How the items are linked:
j570 se j798
j570 vu j480
j570 fu j630
j570 ni j415
j570 pu j12
j570 de j601
j406 se j751
j406 vu j344
j406 fu j672
j406 ni j306
j406 pu j768
j406 de j266
j380 se j210
j380 vu j911
j380 fu j166
j380 ni j620
j380 pu j844
j380 de j339
j543 se j730
j543 vu j503
j543 fu j415
j543 ni j798
j543 pu j601
j543 de j935
j488 se j627
j488 vu j546
j488 fu j185
j488 ni j533
j488 pu j289
j488 de j144
j264 se j911
j264 vu j487
j264 fu j963
j264 ni j396
j264 pu j88
j264 de j997
j963 se j844
j963 vu j88
j963 fu j170
j963 ni j217
j963 pu j505
j963 de j264
j12 se j543
j12 vu j185
j12 fu j627
j12 ni j570
j12 pu j835
j12 de j480
j170 se j173
j170 vu j505
j170 fu j361
j170 ni j346
j170 pu j901
j170 de j963
j647 se j132
j647 vu j406
j647 fu j554
j647 ni j265
j647 pu j672
j647 de j306
j444 se j480
j444 vu j542
j444 fu j144
j444 ni j835
j444 pu j265
j444 de j132
j967 se j344
j967 vu j217
j967 fu j339
j967 ni j675
j967 pu j346
j967 de j173
j627 se j415
j627 vu j835
j627 fu j503
j627 ni j630
j627 pu j427
j627 de j12
j768 se j374
j768 vu j166
j768 fu j210
j768 ni j406
j768 pu j675
j768 de j344
j997 se j346
j997 vu j545
j997 fu j264
j997 ni j361
j997 pu j487
j997 de j901
j546 se j835
j546 vu j647
j546 fu j289
j546 ni j144
j546 pu j554
j546 de j265
j487 se j170
j487 vu j880
j487 fu j88
j487 ni j997
j487 pu j983
j487 de j545
j751 se j144
j751 vu j721
j751 fu j542
j751 ni j289
j751 pu j374
j751 de j554
j361 se j967
j361 vu j901
j361 fu j396
j361 ni j911
j361 pu j997
j361 de j170
j289 se j427
j289 vu j554
j289 fu j132
j289 ni j488
j289 pu j751
j289 de j546
j517 se j566
j517 vu j198
j517 fu j438
j517 ni j927
j517 pu j278
j517 de j746
j545 se j963
j545 vu j318
j545 fu j487
j545 ni j901
j545 pu j880
j545 de j561
j338 se j409
j338 vu j979
j338 fu j927
j338 ni j566
j338 pu j746
j338 de j678
j265 se j185
j265 vu j306
j265 fu j546
j265 ni j444
j265 pu j647
j265 de j542
j564 se j694
j564 vu j798
j564 fu j653
j564 ni j465
j564 pu j870
j564 de j108
j132 se j533
j132 vu j751
j132 fu j444
j132 ni j185
j132 pu j542
j132 de j289
j480 se j935
j480 vu j488
j480 fu j12
j480 ni j601
j480 pu j185
j480 de j533
j730 se j589
j730 vu j169
j730 fu j108
j730 ni j317
j730 pu j626
j730 de j565
j346 se j166
j346 vu j963
j346 fu j911
j346 ni j967
j346 pu j170
j346 de j217
j678 se j61
j678 vu j957
j678 fu j338
j678 ni j772
j678 pu j979
j678 de j438
j672 se j542
j672 vu j768
j672 fu j721
j672 ni j647
j672 pu j210
j672 de j406
j173 se j620
j173 vu j396
j173 fu j967
j173 ni j166
j173 pu j217
j173 de j844
j880 se j505
j880 vu j890
j880 fu j983
j880 ni j545
j880 pu j651
j880 de j318
j694 se j438
j694 vu j317
j694 fu j198
j694 ni j979
j694 pu j949
j694 de j238
j396 se j339
j396 vu j997
j396 fu j217
j396 ni j844
j396 pu j264
j396 de j361
j38 se j647
j38 vu j664
j38 fu j266
j38 ni j721
j38 pu j620
j38 de j210
j563 se j890
j563 vu j517
j563 fu j772
j563 ni j61
j563 pu j438
j563 de j927
j927 se j247
j927 vu j746
j927 fu j563
j927 ni j737
j927 pu j517
j927 de j338
j835 se j601
j835 vu j132
j835 fu j427
j835 ni j12
j835 pu j444
j835 de j185
j344 se j721
j344 vu j380
j344 fu j768
j344 ni j266
j344 pu j166
j344 de j620
j561 se j264
j561 vu j32
j561 fu j545
j561 ni j505
j561 pu j318
j561 de j352
j533 se j630
j533 vu j144
j533 fu j480
j533 ni j503
j533 pu j488
j533 de j427
j737 se j32
j737 vu j338
j737 fu j61
j737 ni j890
j737 pu j927
j737 de j566
j88 se j361
j88 vu j983
j88 fu j505
j88 ni j264
j88 pu j352
j88 de j487
j339 se j768
j339 vu j346
j339 fu j380
j339 ni j664
j339 pu j911
j339 de j967
j32 se j487
j32 vu j409
j32 fu j318
j32 ni j352
j32 pu j247
j32 de j225
j601 se j626
j601 vu j533
j601 fu j570
j601 ni j543
j601 pu j480
j601 de j503
j61 se j318
j61 vu j927
j61 fu j409
j61 ni j651
j61 pu j563
j61 de j737
j844 se j664
j844 vu j361
j844 fu j173
j844 ni j380
j844 pu j396
j844 de j911
j554 se j444
j554 vu j672
j554 fu j751
j554 ni j546
j554 pu j721
j554 de j647
j566 se j225
j566 vu j678
j566 fu j737
j566 ni j247
j566 pu j338
j566 de j772
j166 se j38
j166 vu j844
j166 fu j675
j166 ni j344
j166 pu j173
j166 de j380
j664 se j406
j664 vu j967
j664 fu j620
j664 ni j210
j664 pu j339
j664 de j675
j675 se j266
j675 vu j173
j675 fu j664
j675 ni j768
j675 pu j967
j675 de j166
j979 se j563
j979 vu j238
j979 fu j746
j979 ni j678
j979 pu j694
j979 de j957
j317 se j278
j317 vu j565
j317 fu j949
j317 ni j238
j317 pu j730
j317 de j653
j352 se j997
j352 vu j225
j352 fu j561
j352 ni j88
j352 pu j32
j352 de j983
j198 se j678
j198 vu j949
j198 fu j278
j198 ni j746
j198 pu j465
j198 de j694
j185 se j503
j185 vu j289
j185 fu j835
j185 ni j480
j185 pu j132
j185 de j488
j266 se j554
j266 vu j620
j266 fu j406
j266 ni j374
j266 pu j344
j266 de j38
j630 se j870
j630 vu j12
j630 fu j935
j630 ni j169
j630 pu j627
j630 de j570
j949 se j957
j949 vu j730
j949 fu j465
j949 ni j694
j949 pu j108
j949 de j317
j225 se j545
j225 vu j61
j225 fu j32
j225 ni j983
j225 pu j409
j225 de j651
j721 se j265
j721 vu j210
j721 fu j374
j721 ni j554
j721 pu j38
j721 de j672
j374 se j546
j374 vu j38
j374 fu j306
j374 ni j751
j374 pu j266
j374 de j721
j957 se j927
j957 vu j589
j957 fu j979
j957 ni j438
j957 pu j238
j957 de j278
j890 se j352
j890 vu j566
j890 fu j651
j890 ni j318
j890 pu j737
j890 de j247
j626 se j653
j626 vu j630
j626 fu j798
j626 ni j730
j626 pu j935
j626 de j169
j210 se j306
j210 vu j675
j210 fu j38
j210 ni j672
j210 pu j664
j210 de j768
j772 se j651
j772 vu j438
j772 fu j566
j772 ni j409
j772 pu j678
j772 de j563
j746 se j772
j746 vu j694
j746 fu j517
j746 ni j338
j746 pu j198
j746 de j979
j306 se j289
j306 vu j266
j306 fu j647
j306 ni j542
j306 pu j406
j306 de j374
j565 se j465
j565 vu j415
j565 fu j730
j565 ni j653
j565 pu j169
j565 de j870
j870 se j949
j870 vu j543
j870 fu j565
j870 ni j564
j870 pu j415
j870 de j798
j409 se j880
j409 vu j563
j409 fu j247
j409 ni j225
j409 pu j772
j409 de j61
j247 se j983
j247 vu j772
j247 fu j890
j247 ni j32
j247 pu j566
j247 de j409
j427 se j570
j427 vu j444
j427 fu j533
j427 ni j627
j427 pu j144
j427 de j835
j620 se j672
j620 vu j339
j620 fu j344
j620 ni j38
j620 pu j380
j620 de j664
j415 se j108
j415 vu j601
j415 fu j169
j415 ni j870
j415 pu j570
j415 de j543
j798 se j317
j798 vu j935
j798 fu j870
j798 ni j108
j798 pu j543
j798 de j626
j935 se j565
j935 vu j627
j935 fu j543
j935 ni j626
j935 pu j503
j935 de j630
j278 se j338
j278 vu j465
j278 fu j957
j278 ni j517
j278 pu j589
j278 de j198
j653 se j198
j653 vu j870
j653 fu j317
j653 ni j589
j653 pu j565
j653 de j564
j169 se j564
j169 vu j570
j169 fu j626
j169 ni j565
j169 pu j630
j169 de j415
j217 se j380
j217 vu j264
j217 fu j346
j217 ni j173
j217 pu j963
j217 de j396
j589 se j746
j589 vu j564
j589 fu j238
j589 ni j278
j589 pu j653
j589 de j465
j465 se j979
j465 vu j108
j465 fu j589
j465 ni j198
j465 pu j564
j465 de j949
j438 se j737
j438 vu j278
j438 fu j678
j438 ni j563
j438 pu j957
j438 de j517
j651 se j561
j651 vu j737
j651 fu j225
j651 ni j880
j651 pu j61
j651 de j890
j108 se j238
j108 vu j626
j108 fu j564
j108 ni j949
j108 pu j798
j108 de j730
j901 se j217
j901 vu j561
j901 fu j997
j901 ni j170
j901 pu j545
j901 de j505
j505 se j396
j505 vu j352
j505 fu j901
j505 ni j963
j505 pu j561
j505 de j88
j503 se j169
j503 vu j427
j503 fu j601
j503 ni j935
j503 pu j533
j503 de j627
j983 se j901
j983 vu j651
j983 fu j352
j983 ni j487
j983 pu j225
j983 de j880
j542 se j488
j542 vu j374
j542 fu j265
j542 ni j132
j542 pu j306
j542 de j751
j318 se j88
j318 vu j247
j318 fu j880
j318 ni j561
j318 pu j890
j318 de j32
j144 se j12
j144 vu j265
j144 fu j488
j144 ni j427
j144 pu j546
j144 de j444
j911 se j675
j911 vu j170
j911 fu j844
j911 ni j339
j911 pu j361
j911 de j346
j238 se j517
j238 vu j653
j238 fu j694
j238 ni j957
j238 pu j317
j238 de j589

The rows follow the links: the fewer symbols apart two items are, the more alike their rows tend to be.

Each row is also shifted at random along 4 hidden directions that mean nothing.

Some items, each with a row of numbers:
j566
0,5,-10,0,-14,6,10,-10,4,-20,3,3,50,1,3,-12,12,-12,20,-6,-7,12,-17,7,-9
j589
5,-8,-26,-14,-14,-14,-6,2,-25,-11,4,-13,10,17,9,0,-13,-4,7,-11,3,-20,33,6,9
j678
13,-4,-9,3,-24,23,5,7,1,-10,11,4,-8,9,-3,-1,21,-10,12,-5,5,24,-7,10,-9
j198
-9,-4,-18,-19,-27,6,-2,27,-10,2,13,13,3,-3,-3,20,0,12,5,-4,7,23,18,-4,0
j997
14,0,-4,13,4,11,-3,5,-10,18,-1,3,-22,21,-1,-24,-13,4,3,-15,-4,3,-19,-12,7
j890
0,11,-11,1,5,-2,-10,-11,17,-8,15,2,-4,-33,-1,12,6,-39,26,-2,0,22,-4,-6,-1
j626
20,-16,6,-13,-1,2,8,-28,17,-9,-11,7,11,-12,3,28,-6,4,10,-11,-22,-3,20,15,-12
j465
-11,-5,-22,-9,-11,-2,-4,0,-18,-12,4,0,3,-3,-2,8,-11,-9,12,-11,6,-8,30,9,8
j210
18,1,17,21,16,2,-14,3,6,6,-4,-4,22,17,-1,2,-9,-7,5,27,8,-16,11,4,11
j169
5,-19,8,-6,-2,11,12,-25,10,-17,-11,2,-2,-5,5,14,-2,4,4,-1,-17,-4,10,5,-13
j266
5,0,22,25,15,6,-4,1,9,14,0,-6,-18,14,-6,11,0,6,1,26,5,-8,4,-2,6
j339
-12,13,-4,13,18,-10,-13,20,8,-8,-19,-10,15,3,4,-34,0,-3,-10,13,7,-14,-13,3,1
j170
41,9,-7,7,2,-13,-3,5,7,21,-7,-6,-38,18,1,-19,-4,9,-1,-30,-17,-7,-17,4,-3
j620
-6,9,9,15,8,-5,-17,25,31,12,-1,-8,-26,-11,-3,14,4,5,-8,27,3,3,3,-9,3
j543
0,-22,11,-7,-4,13,18,-18,10,-13,-12,-7,-14,5,16,7,3,14,-6,6,-12,-3,0,-2,-16
j108
-47,-2,-7,-6,-3,13,12,-11,-2,-19,-8,7,-28,-35,-9,13,-1,0,13,-7,2,12,14,-4,4
j238
-1,-12,-21,3,-10,12,-11,3,-26,-18,8,-6,-24,3,-1,-1,-7,-28,8,-7,19,-9,31,9,16
j406
11,0,24,22,13,13,-5,-1,13,17,-1,8,-5,1,-17,24,-2,5,4,19,0,2,11,2,7
j278
12,-5,-17,-12,-31,4,-4,23,-1,3,12,13,2,-1,-2,27,0,5,7,-8,4,19,23,6,-3
j317
7,-5,-23,-14,-11,-18,-5,-8,-9,-8,0,-10,-6,-4,5,15,-12,-5,12,-19,-6,-21,36,13,4
j768
17,5,15,17,9,-10,-14,11,18,13,-3,-17,3,14,6,8,-3,5,-3,23,1,-16,11,-6,4
j488
-4,-5,3,-15,9,-15,-5,-7,-24,-2,1,-5,4,-4,-5,-12,3,-12,-29,6,21,-19,3,14,3
j185
33,1,1,-32,-4,-36,-14,6,10,18,14,-2,-29,-17,-3,30,10,2,-33,-2,4,-6,15,20,-10
j346
-22,14,-1,7,6,4,2,23,12,5,-18,10,-12,-10,-11,-25,6,16,-8,-12,-2,11,-26,-2,-7
j415
20,-23,8,-2,2,12,11,-34,5,-19,-13,-7,-11,5,14,6,-3,-7,0,2,-10,-14,8,11,-7
j264
11,2,-3,19,6,13,-1,2,-11,14,-7,6,-25,21,-3,-30,-11,-1,2,-16,-4,1,-20,-7,8
j352
14,5,-8,-4,3,-4,-16,2,0,21,19,11,15,-10,7,17,-20,-13,19,-2,-7,12,6,-23,11
j901
26,3,-4,11,0,-3,-3,6,-9,23,3,-10,-45,29,11,-14,-12,12,1,-19,-10,-2,-16,-17,5
j380
-28,12,1,22,20,-1,-12,17,9,-11,-15,-20,-25,1,6,-38,7,-6,-13,20,14,-13,-19,-6,6
j949
-27,2,-21,-24,-23,-32,11,18,-4,6,7,-29,-30,6,16,10,-2,46,0,-13,-15,-11,14,-13,-4
j338
10,-3,-11,0,-21,17,9,2,1,-13,7,3,13,12,1,-5,19,-6,14,-6,2,17,-12,11,-7
j38
-7,0,27,24,11,18,-7,10,14,12,0,12,-7,-5,-14,18,-3,-4,3,31,12,7,8,-6,7
j935
5,-21,12,-7,-4,7,17,-17,4,-12,-7,-18,-18,17,23,0,1,22,-15,10,-11,-9,-6,-5,-15

The symbols that take the first to the second take the third to the fourth, perhaps in another order. What is the fourth?
Answers are names.
-32,-3,-19,-11,-14,1,1,13,-13,-5,3,6,-5,-14,-3,12,-5,5,8,-6,6,6,26,-3,6
to 5,-6,-17,-9,-27,19,0,23,-3,-2,11,15,-4,3,-5,16,8,0,7,-3,12,25,12,5,-3
as -22,17,-12,-4,1,-13,-1,3,11,2,16,-6,4,-18,10,7,1,-5,18,3,-6,17,-14,-28,2
to j545

-24,8,-7,-8,0,-3,-3,15,-4,23,18,13,29,-8,8,6,-20,19,12,4,-8,22,-11,-42,5
to 2,13,-16,4,4,-17,-8,-13,-1,-9,16,-24,8,4,19,-13,-6,-24,19,-1,-5,-9,-11,-19,9
as 15,15,-11,-6,-13,-16,3,-6,27,-6,16,-13,-2,-8,8,9,18,-4,20,-9,-14,9,-12,-1,-13
to j927

14,4,-9,6,8,1,-15,-1,-6,15,13,7,-2,1,7,4,-24,-14,13,-3,1,7,0,-24,16
to -7,4,-1,20,17,29,-1,1,-15,-2,-19,25,4,3,-14,-38,-9,-13,5,-15,9,11,-21,-1,9
as -34,16,-8,0,-8,-1,10,2,22,-7,14,-6,-17,-25,1,5,22,3,19,3,-8,30,-26,-21,-11
to j352

10,-19,1,0,4,8,10,-38,-4,-26,-17,-4,23,1,6,-1,-12,-16,13,-10,-10,-21,20,15,-1
to -17,-12,-21,8,-9,16,-6,3,-27,-22,5,-6,-39,2,-4,-9,-4,-30,7,-4,24,-4,24,3,16
as 11,-4,-13,-4,-29,16,10,12,-5,-5,9,2,17,20,3,-1,16,8,8,-6,0,19,-3,4,-12
to j890

20,-1,22,26,16,6,-15,-2,12,10,-1,2,4,5,-11,17,-7,-15,3,25,7,-8,17,4,11
to 3,17,-5,12,17,-1,-18,15,21,-7,-18,5,1,-15,-9,-19,1,-18,-3,-5,5,-2,-9,13,0
as -30,-1,-11,-14,-8,-11,11,-6,-6,-9,-6,-12,-15,-11,4,11,-3,19,8,-14,-11,-8,18,-4,-2
to j630

5,-5,-13,2,-28,18,7,17,-1,-4,16,-3,-37,14,-1,1,21,-1,5,-2,6,21,-4,1,-8
to 10,-9,-21,-7,-22,7,-4,16,-14,-4,11,2,-3,13,3,6,-2,-6,7,-6,9,4,21,7,4
as -18,9,-10,13,15,3,-8,-17,-16,-16,11,-15,14,1,14,-24,-10,-36,21,6,9,-6,-10,-23,16
to j247

-3,-11,-25,-1,-7,-1,-9,-5,-23,-20,0,-5,-9,1,1,4,-12,-27,10,-13,13,-17,34,13,16
to 4,-17,-1,-5,7,5,11,-36,-8,-26,-19,-1,34,-1,7,0,-14,-10,15,-11,-13,-21,19,14,0
as -32,18,1,13,16,0,-6,21,13,-4,-21,-2,-3,-12,-5,-31,4,2,-10,9,6,0,-18,-3,0
to j170

-12,18,-3,10,13,-14,-9,17,10,-6,-20,-18,1,7,8,-38,5,8,-11,2,0,-18,-18,-1,2
to -3,12,-6,8,16,0,-12,14,14,-3,-21,14,19,-15,-11,-24,1,-11,-3,-11,2,0,-9,9,0
as 1,0,-9,8,-15,18,11,-8,3,-20,6,1,10,4,0,-13,20,-19,20,-2,5,18,-16,8,-7
to j338

-1,2,-8,19,1,31,1,-20,5,-35,3,5,-10,-15,-9,-13,19,-58,23,-2,15,20,-14,15,2
to 17,-10,-17,-7,-26,8,3,14,-17,-7,11,-1,11,26,9,-5,4,4,4,-5,7,1,9,6,-1
as 15,-1,-3,14,4,11,-6,0,-18,16,1,10,10,22,8,-18,-22,1,7,-15,-4,2,-13,-18,11
to j32

-2,-14,0,-3,3,2,11,-37,-5,-26,-15,-12,3,5,9,-3,-8,-9,13,-11,-13,-25,15,11,0
to -31,-6,-19,-9,-13,0,6,5,-27,-16,-3,-7,5,4,6,-9,-9,2,7,-7,11,-8,19,-5,9
as 11,-24,12,-12,-8,1,17,-11,7,-4,-4,-16,-13,18,25,5,3,26,-19,14,-17,-10,-4,-8,-15
to j565

-33,-7,1,-9,-6,6,25,-18,1,-18,-15,-9,-12,-6,8,2,-1,21,4,-4,-15,-3,2,-8,-6
to -1,-29,13,1,6,31,5,-15,-9,-21,-9,6,-6,-1,10,-6,0,-20,-20,25,16,1,1,2,-1
as 3,11,-18,6,4,-22,-7,-8,-5,3,17,-32,-24,12,25,-12,-6,-13,15,2,-4,-15,-11,-26,9
to j566

25,2,16,28,15,-4,-15,3,12,9,2,-25,-28,21,7,4,-1,-6,-2,26,2,-25,9,-2,10
to -6,1,28,23,9,12,3,2,9,15,3,2,-10,5,-15,17,1,13,0,24,2,2,3,-8,5
as 30,4,-6,5,1,-1,-12,6,2,30,13,11,-27,4,1,12,-17,-1,10,-13,-9,11,-2,-18,8
to j997

13,6,-5,15,9,2,1,2,-10,3,-18,-2,6,28,3,-46,-8,8,-4,-22,-7,-13,-27,4,3
to 5,11,-1,12,11,4,-6,12,13,5,-18,14,-14,-10,-14,-21,1,0,-3,-21,-4,8,-19,8,-4
as 12,4,13,18,15,-3,-23,17,24,9,-1,2,7,-7,-6,15,-4,-7,-3,26,7,-1,16,0,6
to j210

-28,-17,11,-1,-4,17,27,-24,-5,-23,-18,-5,6,4,11,-6,-1,18,-1,7,-11,-4,-5,-9,-10
to -28,-1,-21,-17,-24,-3,3,26,-11,2,8,-1,-5,-3,3,14,-1,25,2,-6,2,12,20,-11,-2
as 13,-17,7,-19,-1,2,-10,3,1,0,3,13,2,-15,5,14,2,-11,-30,17,12,8,11,8,-7
to j870

-54,-4,-12,-15,-6,5,13,4,-17,-16,-9,8,27,-20,-5,4,-9,12,10,-4,2,3,17,-9,3
to -17,-10,-22,-10,-23,2,1,17,-29,-9,6,2,26,12,5,-3,-9,10,3,-3,12,-1,20,-5,5
as 20,8,-3,4,0,-5,0,8,0,22,-10,4,1,18,1,-19,-10,21,1,-25,-16,3,-19,-3,-3
to j911

